Known rows, with every step that occurs
ponu, sepogi, bedu, gefa: [-4.45 -2.22 -2.17 -1.34 -0.09  1.38  1.09 -0.45 -1.45  2.06  0.80 -0.95
  1.58  4.88 -3.16 -1.12 -1.19 -0.10 -1.09  1.60  0.22 -0.90 -2.07  1.51
 -2.75 -1.76  0.73 -0.07 -1.20 -3.91 -2.87  0.66 -1.54  1.22  2.49 -0.71
 -0.16 -0.08 -0.30 -1.33 -0.25  0.89]
gefa, mani, ponu, sepogi: [-1.17 -2.16 -0.25 -1.20  2.72 -3.17 -0.63 -0.36  1.07 -0.86 -1.64 -0.43
 -1.53 -0.02 -1.21 -0.72  1.39 -0.30 -2.20  2.31 -2.05 -2.64  2.15  0.95
  0.04 -1.91 -0.69  2.96 -2.24  3.04 -2.75  1.21 -1.03  0.44  1.32 -2.42
  1.07 -1.93 -2.19  1.06  1.18  2.17]
ponu, sepogi, bedu, mani, mutov, gefa: [-4.27 -1.38 -1.93 -1.16  0.40  0.47  0.55 -2.13 -0.80  1.76 -0.39 -1.80
  1.53  2.68 -4.74 -1.31 -0.94 -1.17 -1.47  3.04 -0.22 -3.11 -2.46  1.23
 -1.76 -1.35  0.00  1.29 -1.52 -1.64 -4.10  1.64 -1.90  0.70  3.90 -1.84
  1.42 -1.80 -0.41  1.68 -1.08  1.53]
zanim, lizan, mani, ponu, sepogi, gefa: [-0.12  1.19 -1.12 -0.06  1.46 -3.86  1.20 -1.40 -0.29 -1.45 -2.77 -1.99
 -2.89  0.95 -3.90  0.06  1.50 -1.64 -4.62  0.84 -1.03 -0.36 -3.89  3.04
  0.18 -2.88  0.06  0.28 -3.52 -1.85 -5.24  2.82  0.56  0.37  1.21 -0.59
  1.85 -2.17 -0.08  3.27  2.62 -1.04]
zanim, lizan, mani, ponu: [ 1.14 -0.16  0.60 -0.50  2.06 -3.12 -0.26 -0.98 -0.26 -0.11 -2.26 -1.45
 -3.83 -1.14 -2.00  0.48  2.87 -1.68 -4.42  0.82 -1.45  0.46 -3.04  2.74
  0.48 -1.95 -0.21  0.91 -1.77 -0.60 -3.95  2.76 -0.17 -0.01 -0.16 -0.76
  1.05 -2.20 -0.44  3.94  2.39 -1.12]
zanim, lizan, ponu, sepogi: [-0.67 -1.32  1.59 -0.84 -0.09 -2.55  0.59 -0.28 -0.05  0.13 -2.01 -1.22
 -2.19  0.68 -2.74  0.26 -0.91 -1.25 -3.68  0.13  0.50  1.45 -4.32  1.65
 -0.98 -0.80  0.65 -0.80 -1.57 -1.15 -3.23  1.20  1.67  1.15  1.61 -0.11
  0.81 -2.35 -0.55  0.81  2.35 -1.29]
mutov, bedu, lizan, sepogi, ponu, gefa: [-1.11 -1.31 -0.25 -3.32  1.72  0.78  1.14 -1.53  1.14  0.23  0.53 -1.56
  2.05  0.69 -4.15 -2.01 -0.70  0.42 -0.03  1.04  0.78 -1.43 -3.84  3.44
 -1.81 -1.85  0.96 -1.63 -1.75 -0.88 -2.85  0.62  0.21  1.72  0.50 -1.61
 -0.37  0.58 -1.40  0.05 -0.80  2.67]
mani, zanim, ponu, gefa: [-1.21 -0.99 -0.30 -0.99  1.63  4.39  3.92 -2.54  2.25 -1.33  0.13  0.24
 -1.39  0.64 -4.05  2.94 -0.02 -1.07 -4.38 -0.90 -0.18 -0.22  2.35  1.68
 -0.36 -1.67  1.34 -1.42 -0.17 -0.86 -2.07  2.29 -0.24  0.57  2.33  0.07
 -0.37 -1.99  0.49 -0.54  1.67 -0.60]
mani, ponu, sepogi, zanim, mutov, bedu: [-3.62  1.57 -0.76 -1.50  2.99 -1.48  0.39 -1.07  1.29 -0.05 -0.16 -0.06
 -0.01  1.97 -3.66 -1.36  0.36 -1.11 -2.11  1.75 -0.67 -2.73 -1.44  1.81
 -1.41 -3.84  0.31 -0.79 -3.65 -1.87 -4.64  1.28 -0.71  1.09  3.39 -2.25
  0.74 -3.14 -2.26  1.21  2.35  0.80]
mutov, bedu, gefa, mani, ponu, sepogi: [-2.45 -2.46 -1.19 -3.36  1.15 -1.27  2.87  0.55  1.24  0.51  1.69 -1.71
  1.95  0.68 -2.53 -0.45  0.96  0.00 -1.11  1.91  0.22 -2.82 -0.36  1.23
 -0.63 -2.88  0.25  1.98 -1.64 -1.27 -1.83  0.34 -0.84  1.76  2.17 -3.76
  1.71  0.02 -1.32  0.69  0.33  2.76]
zanim, mutov, mani, ponu: [-3.80  2.52  0.53 -1.15  2.14 -4.54  0.68 -1.19  0.62  1.14  2.45 -1.51
 -2.64 -1.01 -2.80 -0.30  1.42  0.63 -3.91 -0.15 -1.26 -3.49 -2.67  3.41
  0.91 -4.51  0.61 -0.13 -1.40  0.76 -2.48  1.58 -2.70 -0.28  1.82 -1.45
  1.22 -1.62 -1.58  4.09  3.85 -1.85]
bedu, gefa, mani, zanim: [-1.12 -3.77  1.13 -2.19  1.39  2.61  3.15  0.78  1.14  0.40 -0.29 -1.32
 -0.56 -1.21 -1.17  2.21  2.45  0.20 -2.96 -0.34 -2.73 -2.20  0.06  1.23
  0.34 -0.30 -0.13  2.13  0.19  0.35  1.57  1.79 -1.44  0.77  1.22 -2.37
  0.25  1.42 -0.52 -0.32 -1.23  1.64]
ponu, bedu, mutov, gefa, mani: [-0.04 -0.69 -0.82 -1.36  0.36 -5.84  2.28 -0.99 -2.51 -1.25  0.41 -0.27
  1.81  2.40 -2.34 -0.58 -0.29  1.34 -2.00 -1.73 -0.54 -2.75 -3.07  0.52
  1.00 -0.62 -0.25  1.06 -3.79  0.11  1.52  1.80 -1.68  1.09  1.81 -3.89
  1.49 -0.66 -2.00 -0.87 -1.11  2.92]
ponu, bedu, lizan, zanim, mani, mutov, gefa: [-0.08  0.17 -0.15 -0.25  0.63 -2.63 -0.81 -2.59 -2.28  0.57 -0.90  0.42
  1.92  0.94 -3.09  1.02  1.19 -0.48 -2.40  1.06 -1.83 -1.13 -4.49  0.43
 -0.59 -0.87  0.41  1.04 -3.41 -2.81 -0.09  1.82 -0.17  1.57  3.44 -2.84
  0.06 -0.61 -0.82  1.28 -1.23  3.68]
sepogi, ponu, gefa, mani, mutov, bedu: [-1.10  0.72  0.09 -1.94  3.92  0.16  0.09 -1.88  4.14 -2.95  0.66 -2.69
  1.10  1.15 -3.74 -0.50  1.57  0.53 -2.04 -0.88  0.23 -1.12  3.22  2.78
  0.02 -2.93  0.71  0.19 -1.38  4.22 -3.30  0.90  1.51  1.28  0.77 -0.78
  0.77 -1.08 -2.08  0.98  1.20  3.60]
gefa, mani, zanim, mutov, bedu, lizan, ponu: [-0.58 -1.34  4.53 -3.01  0.96 -0.66  2.86 -1.23  2.54 -0.26 -1.82 -1.53
 -0.77 -3.04 -3.47  0.49  1.84 -0.60 -5.44  1.56 -3.35 -1.86 -0.50  2.51
  1.11 -0.72  0.92  1.68 -1.58  1.27  0.18  1.36 -0.14  0.71  0.51 -2.70
  0.33  0.30 -2.18  2.66  1.43  2.48]
zanim, ponu, gefa, mani, mutov, bedu, lizan: [-1.05 -1.60 -0.28 -0.57  0.79 -0.76  4.97 -3.11  0.72 -1.29  1.23 -1.14
  0.76  0.04 -3.10  0.06 -0.46 -0.34 -3.29  0.00  0.65 -0.95  1.79  0.97
  0.57 -3.51  1.12 -0.44 -0.07  0.71 -1.02  0.20  2.76  0.85  0.73  0.07
  0.88 -0.52 -0.96  0.43  1.21  3.44]
ponu, sepogi, bedu, gefa, mani, zanim: [-3.98 -2.37 -1.12 -1.62  0.49  2.29  2.19 -0.72 -0.44  1.03 -1.06 -1.10
  1.27  3.45 -3.85 -0.58  0.23 -0.73 -2.32  2.06 -1.89 -1.45  0.01  1.55
 -2.20 -1.35  0.81  1.41 -1.45 -2.81 -2.47  1.76 -0.95  1.32  2.20 -2.16
 -0.14  0.04 -0.63 -0.81 -0.12  1.65]
mutov, gefa, mani, zanim, lizan, sepogi, bedu: [ 0.18 -1.83  2.17 -3.17  2.46 -1.74  2.91 -1.58  1.36  0.86 -2.84 -2.29
 -0.51  0.89 -4.62 -0.70  1.32 -1.41 -1.98  0.35 -4.25 -3.81 -2.36  2.88
  0.93 -0.09  0.43  1.33 -3.13  2.35 -1.51  3.55  1.52  1.61  2.24 -5.87
  0.94  0.13 -2.29  4.46  0.46 -0.79]
lizan, zanim, mutov, mani, ponu: [-1.46  1.70  3.37 -0.65  2.68 -3.51 -0.84 -1.06  1.87  1.07  1.15 -1.89
 -2.69 -0.25 -2.80  1.07 -1.83  0.38 -5.07 -1.11 -3.13 -2.66 -3.69  2.23
 -0.42 -3.57 -0.65 -1.24 -2.86  0.20 -2.71  1.76 -1.56  0.97  4.27 -1.75
 -0.04 -1.12 -2.10  4.02  2.60 -0.73]
zanim, mutov, bedu, mani, gefa: [-4.41  0.79  0.38 -2.70 -0.47 -1.47  2.64 -1.72  0.96  0.85  3.24 -0.75
 -1.12 -1.20 -4.52 -1.00  0.62  0.61 -4.94  1.08  1.27 -2.38 -3.11  1.62
  1.21 -2.94 -0.17 -0.91 -2.57 -1.18 -1.46  1.53 -1.72  0.07  2.59 -2.18
  1.37  0.04 -2.06  3.55  0.28  0.27]
mutov, gefa, mani, zanim, lizan: [-0.37 -1.57  1.59 -2.91  1.85 -2.48  3.23 -1.15  1.91 -1.25 -1.67 -2.03
 -0.88 -1.41 -3.23  0.99  1.84 -0.40 -2.38  0.24 -2.72 -3.51 -0.70  1.77
  1.52  0.15  0.22  1.00 -2.25  3.26 -0.10  3.01  1.16  0.93  2.33 -4.96
  1.68 -1.01 -1.55  3.87  1.21 -0.35]
lizan, zanim, mutov, mani, ponu, sepogi, bedu: [-2.95  2.13  2.39 -0.39  2.36 -3.23 -0.54 -1.71  0.83  1.69  0.57 -2.13
 -1.52  2.15 -4.12 -0.28 -2.52 -0.17 -4.84  0.11 -3.40 -2.57 -3.57  2.58
 -1.67 -4.29 -0.20 -1.13 -3.63 -1.65 -4.45  1.72 -1.07  1.32  4.57 -2.06
 -0.20 -1.15 -2.22  3.75  3.03 -0.31]
lizan, ponu, sepogi, bedu, mani, zanim, mutov: [-2.08 -0.75  2.64 -1.71  1.24  1.93  1.02 -1.97  0.91  2.82 -1.38 -2.15
 -0.60  1.55 -4.49  0.61 -1.60 -1.62 -5.00  1.37 -1.70 -1.03 -3.98  3.31
 -1.71 -1.13  0.47  0.60 -2.08 -2.57 -4.35  0.07 -2.55  0.59  3.25 -0.43
  0.53 -1.57 -0.52  1.64  1.38  0.37]
bedu, mani, ponu, sepogi: [-2.62 -2.23 -2.28 -0.37  2.06  0.50  0.35 -0.83 -0.79  1.18 -0.25 -0.72
 -2.48 -1.68 -1.22  0.80  0.10 -0.36 -2.14  3.19 -0.63 -3.48 -1.12  1.11
 -0.63 -2.37 -1.84  2.05 -1.00 -0.18 -3.47  1.60 -3.46 -0.53  1.78 -0.96
  1.40 -2.63 -0.62  1.33 -0.49  1.85]
zanim, ponu, sepogi, mani: [-1.16 -1.23 -3.14 -0.59  0.87 -1.47  3.72 -1.72  0.44  0.18  1.84 -1.86
 -1.07  3.19 -2.86  1.66 -2.62 -0.39 -2.27 -0.33  2.33  0.73  0.44  1.51
 -0.21 -3.36  0.94 -1.91 -2.24 -2.73 -2.56  1.38  0.35 -0.16  1.91  2.09
 -0.03 -3.65 -0.04  0.87  2.71 -0.17]
zanim, lizan, ponu, gefa: [-0.02 -0.74  2.37 -0.63  1.12 -1.75  1.81 -0.87  0.47 -0.49 -0.14 -0.77
 -2.09  0.65 -2.57  0.91 -0.09 -0.48 -4.15 -1.42  0.12  1.03 -2.95  2.19
 -0.09 -1.19  0.74 -1.42 -1.18  0.42 -3.17  0.94  2.69  1.22  0.61 -0.24
  1.07 -1.13 -0.85  1.00  2.36 -0.97]
sepogi, ponu, bedu, mutov, mani, gefa: [-0.47  2.12 -2.83 -1.37  2.84 -0.88 -0.85 -1.50  0.57 -1.49  0.19 -3.46
 -0.54  1.71 -2.87 -0.79  3.22  0.76 -2.24 -1.67  0.68 -2.04 -1.79  3.40
 -1.20 -3.17  0.14 -0.55 -2.82  0.51 -1.64  1.77 -3.86  0.71  1.71 -1.22
  0.50 -1.74 -1.55 -0.07 -0.08  2.60]
ponu, gefa, mani, mutov: [-2.00 -0.87  0.96 -0.56  2.22 -0.98  0.55 -1.82  1.79 -2.79  0.93  0.66
  0.97  0.64 -3.41 -0.22  1.09  0.57 -3.39 -0.87 -0.75 -1.55  2.52  0.44
  0.62 -0.88  0.24  1.27 -0.85  4.08 -2.57  1.32  1.17  0.90  1.75 -1.53
  1.49 -0.36 -1.21 -0.34 -0.77  2.35]
gefa, mani, ponu, sepogi, zanim: [-1.31 -0.97  0.01 -1.01  3.65 -2.44 -0.38 -0.67  1.67 -0.96 -1.85 -0.61
 -1.28  0.80 -1.28 -1.21  1.46 -0.51 -1.96  1.64 -3.17 -3.28  2.27  0.82
 -0.19 -2.28 -0.62  1.85 -2.79  2.91 -2.40  1.65 -0.04  1.00  1.35 -2.97
  0.73 -2.32 -3.09  1.75  0.88  2.89]
gefa, mani, zanim, lizan, sepogi, bedu, mutov: [ 0.53 -2.71  2.85 -1.36  0.95 -0.38  3.31 -0.06 -0.06 -0.55 -4.96 -1.28
 -3.00 -0.50 -3.75 -1.08  1.86 -1.70 -4.84  0.18 -4.48 -1.43 -0.64  1.72
  0.94 -0.29  0.03  2.20 -1.55  1.25 -0.37  4.90  1.66  1.40 -0.64 -3.54
 -0.53  0.69 -3.09  1.36 -0.15  1.37]
gefa, mani, zanim, mutov, bedu, lizan, ponu, sepogi: [-1.89 -1.03  3.55 -2.78  0.62 -1.07  3.08 -1.56  1.80 -0.91 -2.48 -1.29
  0.10 -2.43 -4.29 -0.02  0.62 -0.62 -5.18  1.87 -2.86 -1.50 -1.17  2.30
  0.12 -0.80  0.92  1.54 -2.37  0.14 -1.01  1.20  0.17  0.74  1.45 -2.74
  0.58 -0.40 -1.61  1.46  1.63  2.40]
gefa, mani, mutov, bedu: [-0.67 -2.03  1.68 -2.52  0.53 -2.25 -0.99 -0.35  3.63 -0.95 -0.15 -1.05
  0.61 -0.70 -3.36 -1.06  2.61 -1.12 -3.09  1.88 -0.65 -2.07  2.49 -0.17
  1.42 -0.81  0.71  3.30 -0.25  3.76 -0.75  2.13 -0.29  1.58  1.73 -2.81
  1.38 -0.92 -2.40  2.87 -0.93  3.15]

Rows
[ 0.71 -2.84  2.76  0.61  1.16  0.54  1.99 -2.33 -0.19 -0.52 -1.78 -1.47
 -0.52 -1.80 -1.58  1.20 -1.39 -0.29 -4.01  0.44 -2.49 -0.98 -1.92  0.65
 -1.08 -1.53 -0.45 -0.84 -0.47  0.11 -0.11  0.40  1.80  0.74  1.92  0.82
 -0.77  0.64 -0.90 -0.31 -0.80  4.41]  bedu, lizan, zanim, ponu, gefa, mani, mutov
[ 1.60 -2.12  2.17 -2.22  2.69 -2.18  5.05  0.14 -0.64 -1.87 -5.06 -4.29
 -1.73 -1.96 -3.27 -0.29 -0.46 -0.13 -2.44 -3.15 -2.26 -3.19 -6.24  3.17
  0.57  0.15 -1.44  0.17 -2.75  1.94  0.12  2.96  0.50  0.58  2.00 -3.24
  0.94  0.16 -2.03 -0.24 -0.09  1.19]  bedu, mutov, gefa, mani, zanim, lizan, sepogi, ponu
[-1.03 -0.66  0.59 -2.24  1.89  0.59 -0.24 -1.24  0.90  1.97 -0.93 -4.35
 -0.06  2.26 -4.06 -1.34  0.12 -1.27 -3.44  0.25  0.22 -2.59 -5.53  3.61
 -3.50 -1.12  0.12  0.15 -2.08 -1.58 -5.43 -1.11 -4.97  1.14  5.05 -1.25
  1.74 -1.47 -0.34  0.66  0.04  0.97]  lizan, ponu, sepogi, bedu, mutov, mani, gefa
[-1.59 -2.23  1.17 -3.60  0.15  0.01  4.60  0.29  1.83  0.12 -0.33 -2.44
  1.42 -0.34 -4.05  0.65  0.87 -1.08 -3.18  0.97 -0.50 -1.06 -1.94  1.70
 -0.66 -1.69  1.07  1.42 -1.54 -2.32 -1.60  1.19  1.13  2.30  2.14 -3.93
  1.64 -0.02 -0.75  1.11  0.99  1.69]  mutov, bedu, gefa, mani, zanim, lizan, ponu, sepogi
[-1.55 -1.53  1.34 -1.56  2.02 -0.78  1.44 -2.15  0.94 -1.79 -0.28  0.31
  2.40 -0.09 -4.71 -1.81  0.57  0.04 -2.36  0.09 -1.18 -2.11 -0.93  1.37
 -0.23 -0.87  0.44  1.22 -1.57  2.41 -3.07  1.26  1.79  1.53  1.50 -2.73
  1.22  0.89 -1.32 -0.54 -2.01  3.21]  ponu, gefa, mani, mutov, bedu, lizan, sepogi
[ 1.15 -0.33 -1.34 -0.38  0.53 -2.39  1.96 -4.24 -1.67  1.08 -0.33 -1.39
  1.48  1.22 -3.04  0.97  0.53 -1.45 -2.83  0.11 -0.15 -0.51 -3.74  1.97
  0.21 -2.44  1.22  0.11 -1.98 -2.84 -0.40  0.56 -1.21  0.16  2.13  0.04
  0.80 -1.95  0.89  1.63  0.29  1.81]  zanim, ponu, bedu, lizan, mani, mutov, gefa
[ 0.10 -0.60 -0.68 -1.02  0.19 -1.29  0.65 -2.18 -1.19 -0.17 -2.28  1.32
  1.23  2.53 -4.49 -0.79  1.67 -0.48 -2.67  1.26 -3.53 -2.23 -2.97  2.00
  0.23 -0.94  1.33  1.31 -4.15 -1.48  0.17  3.44 -0.70  1.78  0.27 -3.09
 -0.50  0.88 -1.48 -0.44 -2.60  2.64]  ponu, bedu, lizan, sepogi, gefa, mani, zanim
[-1.93 -1.00 -2.40 -0.59 -1.18 -1.86  4.86 -2.45  0.92 -1.29 -0.77 -2.60
  0.78  2.01 -4.72 -0.54 -1.82 -1.28 -3.10  1.52  1.30 -1.79 -0.49  0.95
  0.12 -4.07  1.42 -0.48 -1.69 -1.76 -1.37  0.82  1.73  1.20  2.71  0.76
  1.20 -1.29 -0.61  0.61  1.23  2.96]  zanim, ponu, sepogi, gefa, mani, mutov, bedu, lizan
[-2.44 -0.81  0.77 -0.12  2.29 -0.57 -0.42 -1.27 -1.36  1.87 -2.12 -0.69
 -1.06  1.53 -2.77 -0.84 -0.03 -1.34 -3.22  3.60 -2.68 -2.15 -3.05  2.62
 -2.55 -3.31 -0.29  0.29 -3.01 -3.03 -4.82  0.56 -1.44  0.37  2.78 -0.59
 -0.52 -0.76 -1.65  0.30  1.98  1.62]  mani, ponu, sepogi, bedu, lizan, zanim, mutov
[-2.67  1.47  0.01 -1.73  1.30  0.30  1.37 -1.62  1.80  0.91 -1.06 -3.40
 -1.73  0.20 -5.23  0.24  2.33 -1.97 -3.94  1.47 -2.31 -2.35 -1.53  3.73
 -1.82 -2.62  2.19  0.54 -0.37 -1.17 -4.58  3.45 -1.56  1.72  2.09 -3.06
  1.11 -2.95 -0.17  4.42  3.10 -1.46]  mutov, mani, zanim, lizan, ponu, sepogi, bedu
[-2.42  1.13  1.74 -2.62  2.14  0.87  0.92 -2.28  2.52  1.37  0.07 -2.52
  0.41  1.06 -4.69 -0.84 -1.13 -1.04 -4.12  0.02 -0.04 -2.24 -5.56  2.39
 -2.05 -1.70 -0.27 -1.67 -4.02 -1.99 -4.42 -0.67 -1.89  1.28  5.37 -2.02
  1.73 -2.25 -1.40  2.38 -0.18  1.29]  lizan, ponu, sepogi, zanim, mutov, bedu, mani, gefa
[ 0.57  0.80  0.64 -0.79  0.41 -3.58  1.35 -0.92 -1.07 -0.04 -1.14 -2.33
 -2.28 -0.06 -3.24 -0.29  3.09 -1.17 -5.02 -1.20 -0.11 -0.77 -5.62  2.39
 -0.43 -1.94  0.54 -0.07 -2.52 -1.21 -2.28  1.99 -0.87  1.37  1.91 -2.42
  1.98 -1.51 -1.05  1.64  0.92 -0.17]  zanim, lizan, ponu, bedu, mutov, mani, gefa
[-2.06  2.63  1.67 -1.04  3.41 -4.06  2.60 -2.64 -0.42  0.30 -0.14 -0.51
  0.68  1.19 -2.35 -1.39  1.63  0.39 -2.29 -0.43 -4.54 -4.56 -3.27  2.21
  1.04 -3.12  0.32 -1.51 -4.79  0.28  0.80  1.65  1.54  0.93  1.36 -3.99
  0.46 -0.78 -3.87  3.45  1.17  2.55]  sepogi, zanim, mutov, gefa, mani, ponu, bedu, lizan
[ 0.95 -2.95  0.70 -1.22  0.68  1.38  3.55 -1.64  0.13  0.61 -3.71 -1.76
 -1.56 -0.25 -3.61 -0.23 -0.26 -0.99 -2.70  0.77 -3.18 -2.91 -4.41  3.07
  0.14 -1.17  0.50 -0.35 -1.82 -0.50  0.22  2.27  0.17  0.86  0.57 -0.39
 -0.86  1.68 -1.05  0.29 -1.65  1.81]  bedu, lizan, sepogi, gefa, mani, zanim, ponu
[-1.10 -0.03 -1.71 -2.79 -0.49  0.66  4.16 -2.82  1.52 -0.81 -0.56 -2.98
  1.71  0.42 -5.69  0.04 -0.50 -1.19 -3.35  2.64  0.67 -1.50 -3.15  3.11
 -1.27 -2.51  1.68 -0.92 -2.26 -4.65 -2.91  1.02 -1.40  1.13  2.14 -0.81
  1.00 -1.08  0.68  2.21  0.79  2.67]  mutov, bedu, lizan, mani, zanim, ponu, sepogi, gefa
[-3.01  3.56 -0.46 -0.56  1.71 -5.53  1.74 -2.28 -1.31  1.36  0.90 -1.14
 -1.02  0.99 -4.76 -1.48  1.19  0.34 -3.69 -0.20 -2.76 -4.59 -6.39  4.54
  0.90 -5.26  1.12 -0.24 -4.06 -1.37 -2.43  2.22 -1.87  0.49  1.63 -2.25
  1.15  0.09 -1.65  3.13  2.10 -0.89]  zanim, mutov, mani, ponu, bedu, lizan, sepogi, gefa
[-2.73 -1.07 -0.97 -1.44  0.72 -0.02 -0.38 -2.87 -1.48  1.29 -2.27 -2.40
  2.79  2.21 -4.84 -1.93  0.14 -1.49 -1.45  3.32 -0.85 -1.82 -5.15  2.76
 -3.02 -0.43  0.73  0.82 -2.00 -3.20 -4.71  0.43 -2.37  0.39  3.52 -0.93
  0.94 -1.14  0.77  0.99 -0.75  1.95]  ponu, sepogi, bedu, lizan, mani, mutov, gefa
[-0.18 -0.49  1.60 -2.52  0.88 -1.76 -0.01 -0.97  4.25 -0.43 -1.11 -3.18
  1.70  2.74 -5.42 -0.18 -1.12 -1.69 -3.69  0.67  0.36 -2.17 -2.75  2.13
 -0.70 -1.22  1.06  1.36 -2.95  0.51 -4.40 -0.63 -1.22  2.16  5.05 -1.09
  2.59 -1.63 -0.70  1.49  0.32  1.96]  lizan, ponu, sepogi, gefa, mani, mutov, bedu
[ 1.93 -0.78  0.49 -2.33  3.81 -3.26 -0.17 -1.31 -0.21  0.28 -2.83 -2.35
  0.64  2.93 -3.63 -1.91 -1.49  0.31 -0.36 -3.30 -2.06 -2.11 -5.86  3.61
 -0.07 -0.98 -0.71  0.36 -4.87  1.85 -1.29  2.14 -0.67  1.45  1.82 -3.19
 -0.19 -0.10 -2.48 -0.24 -1.42  1.24]  lizan, sepogi, ponu, bedu, mutov, gefa, mani
[-1.23 -1.09  0.63 -2.24 -0.57  0.74 -0.29 -0.93  2.71 -0.22 -1.29 -2.38
  2.71  0.20 -5.76 -0.50  1.39 -2.41 -2.84  3.00  1.45 -2.29 -4.12  1.66
 -1.42 -0.98  1.66  1.09 -0.75 -1.67 -3.49  0.19 -1.83  1.71  4.53 -0.15
  1.96 -0.96  0.25  0.35 -1.47  3.02]  mani, mutov, bedu, lizan, ponu, sepogi, gefa
[ 0.82 -0.37  1.77 -0.64  0.47 -3.31  1.00 -1.60 -0.67  1.17 -1.46 -1.49
 -0.89 -0.35 -3.38  1.19  1.81 -2.04 -4.07  0.16 -1.00 -0.83 -5.17  1.62
  0.99 -1.16  0.49  1.39 -2.09 -0.43 -1.85  2.16  1.08  1.21  1.97 -2.30
  2.29 -2.06 -0.66  3.25  0.51  0.05]  zanim, lizan, ponu, bedu, mani, mutov, gefa
